Below are the code and all the weights of a small trained network. Each question names an input and a target symbol and asks about switching units off, where a switched-off unit gives its printed mean instead of its output.

import numpy as np


def w(rows, s, z=0):
    codes = np.array(rows[::2]) - 128.0
    scale = np.full(codes.shape[1], s)
    scale[-1] = z or s
    return codes * scale


def f(y):
    return y / 2 * (1 + np.tanh(0.7978845608 * (y + 0.044715 * y**3)))


def softmax(a):
    e = np.exp(a - a.max(-1, keepdims=True))
    return e / e.sum(-1, keepdims=True)


def log_softmax(a):
    a = a - a.max(-1, keepdims=True)
    return a - np.log(np.exp(a).sum(-1, keepdims=True))


def net(x, mask):
    ids = ['ΔΘΛΣΨαβγεζημπτω'.index(c) for c in x.split()]
    T = len(ids)
    res = E[ids] + P[:T]
    u = 0
    for l in range(2):
        q, k, v = (res @ M[l].T for M in (Q, K, V))
        z = softmax(np.where(np.tri(T) > 0, q @ k.T / 2**0.5, -1e9)) @ v
        res = res + np.where(mask[u], z, O[l][:, -1]) @ O[l][:, :-1]
        u += 1
        y = f(res @ A[l][:, :-1].T + A[l][:, -1])
        res = res + np.where(mask[u : u + 16], y, B[l][:, -1]) @ B[l][:, :-1]
        u += 16
    return log_softmax(res[-1] @ U[:, :-1].T + U[:, -1])


Q, K, V, O, A, B = {}, {}, {}, {}, {}, {}
E = w([
[106,165,202],'Δ',
[127,158,165],'Θ',
[117,164,179],'Λ',
[164,156,140],'Σ',
[82,127,152],'Ψ',
[156,148,159],'α',
[144,172,133],'β',
[163,166,128],'γ',
[22,143,129],'ε',
[147,177,116],'ζ',
[143,153,184],'η',
[80,158,43],'μ',
[2,112,238],'π',
[145,146,40],'τ',
[135,168,141],'ω',
],0.0085)
P = w([
[142,186,138],'0',
[124,182,138],'1',
[112,96,128],'2',
[100,66,112],'3',
[74,183,105],'4',
[138,171,177],'5',
[92,37,96],'6',
[65,178,103],'7',
[144,155,218],'8',
[76,5,88],'9',
[58,176,99],'10',
[179,156,248],'11',
[54,39,77],'12',
[49,171,94],'13',
],0.016)
Q[0] = w([
[67,11,26],'L0H0',
[30,231,90],'L0H0',
],0.012)
K[0] = w([
[132,253,148],'L0H0',
[56,132,91],'L0H0',
],0.02)
V[0] = w([
[251,154,28],'L0H0',
[212,140,255],'L0H0',
],0.0093)
O[0] = w([
[248,138,82,3],'L0H0',
[165,76,231,10],'L0H0',
],0.014,0.004)
A[0] = w([
[109,100,159,113],'L0N0',
[127,225,106,137],'L0N1',
[112,97,160,81],'L0N2',
[109,98,139,159],'L0N3',
[146,138,191,228],'L0N4',
[210,226,80,174],'L0N5',
[160,163,178,80],'L0N6',
[90,178,89,96],'L0N7',
[212,143,198,3],'L0N8',
[91,67,52,166],'L0N9',
[63,130,164,148],'L0N10',
[155,27,110,241],'L0N11',
[74,143,155,124],'L0N12',
[96,126,83,133],'L0N13',
[160,228,101,187],'L0N14',
[254,109,136,45],'L0N15',
],0.01,0.0057)
B[0] = w([
[148,139,100,149],'L0N0',
[107,205,78,251],'L0N1',
[144,148,108,138],'L0N2',
[151,109,114,161],'L0N3',
[145,46,76,178],'L0N4',
[101,95,1,180],'L0N5',
[157,76,182,128],'L0N6',
[124,174,179,253],'L0N7',
[241,86,170,131],'L0N8',
[178,69,185,227],'L0N9',
[188,177,112,255],'L0N10',
[25,103,145,194],'L0N11',
[182,193,120,228],'L0N12',
[151,142,169,210],'L0N13',
[116,152,31,226],'L0N14',
[142,16,91,132],'L0N15',
],0.0079,0.0085)
Q[1] = w([
[170,197,130],'L1H0',
[254,188,99],'L1H0',
],0.017)
K[1] = w([
[32,76,141],'L1H0',
[6,119,137],'L1H0',
],0.014)
V[1] = w([
[137,157,245],'L1H0',
[53,254,86],'L1H0',
],0.0099)
O[1] = w([
[144,129,222,41],'L1H0',
[5,135,133,9],'L1H0',
],0.012,0.013)
A[1] = w([
[90,153,115,110],'L1N0',
[149,161,117,47],'L1N1',
[84,159,115,109],'L1N2',
[132,164,96,217],'L1N3',
[99,105,144,159],'L1N4',
[134,152,120,188],'L1N5',
[159,122,119,253],'L1N6',
[117,155,89,25],'L1N7',
[156,78,84,97],'L1N8',
[166,105,119,227],'L1N9',
[124,91,162,254],'L1N10',
[167,159,181,112],'L1N11',
[148,145,249,71],'L1N12',
[72,164,115,116],'L1N13',
[98,95,141,150],'L1N14',
[108,86,134,197],'L1N15',
],0.012,0.008)
B[1] = w([
[177,122,143,189],'L1N0',
[103,169,103,180],'L1N1',
[184,120,140,199],'L1N2',
[93,85,144,252],'L1N3',
[177,179,127,150],'L1N4',
[108,101,120,189],'L1N5',
[99,28,111,220],'L1N6',
[135,191,159,195],'L1N7',
[79,207,158,192],'L1N8',
[108,92,111,208],'L1N9',
[128,200,206,157],'L1N10',
[95,121,255,190],'L1N11',
[24,116,101,163],'L1N12',
[188,105,152,215],'L1N13',
[167,180,100,153],'L1N14',
[147,188,116,156],'L1N15',
],0.0091,0.02)
U = w([
[37,110,154,119],'Δ',
[162,106,147,164],'Θ',
[95,108,151,187],'Λ',
[199,84,103,90],'Σ',
[104,158,145,255],'Ψ',
[246,104,143,81],'α',
[85,92,103,168],'β',
[126,85,93,117],'γ',
[205,201,184,80],'ε',
[10,114,97,145],'ζ',
[166,98,169,113],'η',
[244,175,95,84],'μ',
[2,186,150,65],'π',
[57,178,90,84],'τ',
[101,98,113,177],'ω',
],0.0082,0.006)

Each question gives the input, a string of symbols that net reads in full, and the target symbol t.
The units are the heads (2 rows each of Q, K, V and O) and the neurons (one row each of A and B). Each row of codes is followed by its name. A weight is (code - 128) times the scale printed after its matrix; where a second scale follows, it is the last column's (O, A, B and U).
mask holds one flag per unit, layer by layer, with each layer's heads first. A switched-off unit (its flag False) gives its mean, the last column of its rows in O or B, instead of its output. The means were averaged over made-up inputs and are rounded, as every weight is.
A unit's drop is (log p(t) with every unit on - log p(t) with that unit switched off) / (log p(t) with every unit on - log p(t) with every unit switched off).
The circuit of an input: a set's keep is (log p(t) with only the set's units on - log p(t) with every unit switched off) / (log p(t) with every unit on - log p(t) with every unit switched off). Starting from the 12 units with the biggest drops (on a tie, the unit counted first), units are removed one at a time, each time the one whose removal leaves the highest keep (on an exact tie, the one counted first), for as long as the keep stays at least 0.8.
units of the circuit, in order: the units of the circuit, biggest drop first
k most important neurons: the k neurons with the biggest drops, biggest first
top k neurons in layer l: the k neurons of layer l with the biggest drops, biggest first
input τ Σ Ψ β Ψ π η π, target π: 2 most important neurons => (L0N10 L0N14)
input π α μ μ Δ ε ε ε α η μ ε γ, target π: units of the circuit, in order => (L1H0)
input τ μ γ ω, target τ: top 2 neurons in layer 1 => (L1N8 L1N7)
input α α μ ζ ω ζ μ Σ γ ε ζ Σ ω, target α: units of the circuit, in order => (L0H0 L1H0 L0N8 L0N1)
input η η μ μ μ η γ μ ζ π μ Σ α α, target μ: units of the circuit, in order => (L1N12 L1N11)
input μ μ τ τ ζ μ Σ β γ α τ β γ, target μ: 3 most important neurons => (L1N13 L1N2 L1N0)
input Ψ η α ω τ, target τ: units of the circuit, in order => (L0H0 L0N5 L1N8)
input ζ μ γ ζ μ ω μ μ Ψ Δ ε Λ π, target ζ: units of the circuit, in order => (L0H0 L1H0 L0N5)
input α μ η ε Δ η β Θ ω γ, target α: units of the circuit, in order => (L0H0 L1H0 L0N8)
input α μ ω ε β ζ μ ε ω Σ, target α: units of the circuit, in order => (L0H0 L1H0 L0N8)
input α Λ Σ μ π ε α, target α: units of the circuit, in order => (L0H0 L1H0 L0N8 L0N1)
input Δ ζ β Λ, target Δ: units of the circuit, in order => (L0H0 L1N12 L1H0 L0N14)
input γ Σ ε Σ ζ π ε Δ π μ η γ, target μ: units of the circuit, in order => (L0H0 L1N11)
input Δ Λ Δ β β β Λ μ Δ ζ, target Δ: units of the circuit, in order => (L0H0 L1H0)
input ζ Ψ ε τ, target ζ: top 2 neurons in layer 0 => (L0N5 L0N9)
input ζ ε Σ μ ω μ α μ Σ μ, target ζ: units of the circuit, in order => (L1H0)
input μ μ η Θ β α Σ τ γ α μ ε ζ, target μ: 3 most important neurons => (L1N13 L1N2 L1N0)
input τ μ γ, target τ: 4 most important neurons => (L0N5 L0N12 L0N10 L1N8)
input τ Δ μ μ μ, target μ: top 2 neurons in layer 0 => (L0N1 L0N7)
input τ η π π α ζ Λ ε η ω Δ η γ, target τ: top 2 neurons in layer 0 => (L0N15 L0N5)
input ζ η β ε, target ζ: top 3 neurons in layer 0 => (L0N5 L0N9 L0N15)
input η Δ μ α Ψ β ε β, target ε: top 2 neurons in layer 0 => (L0N5 L0N7)
input μ Ψ μ ω γ Λ α ε ω ε μ Θ Δ, target μ: most important neuron => (L1N13)
input μ ε η β, target μ: top 3 neurons in layer 1 => (L1N13 L1N2 L1N0)
input μ Ψ Λ Λ, target μ: 2 most important neurons => (L1N13 L1N2)
input β τ ω Λ τ Σ μ ω β π ζ μ μ π, target π: 4 most important neurons => (L0N14 L0N5 L1N12 L0N9)
input Δ μ ε, target Δ: top 3 neurons in layer 1 => (L1N12 L1N11 L1N13)
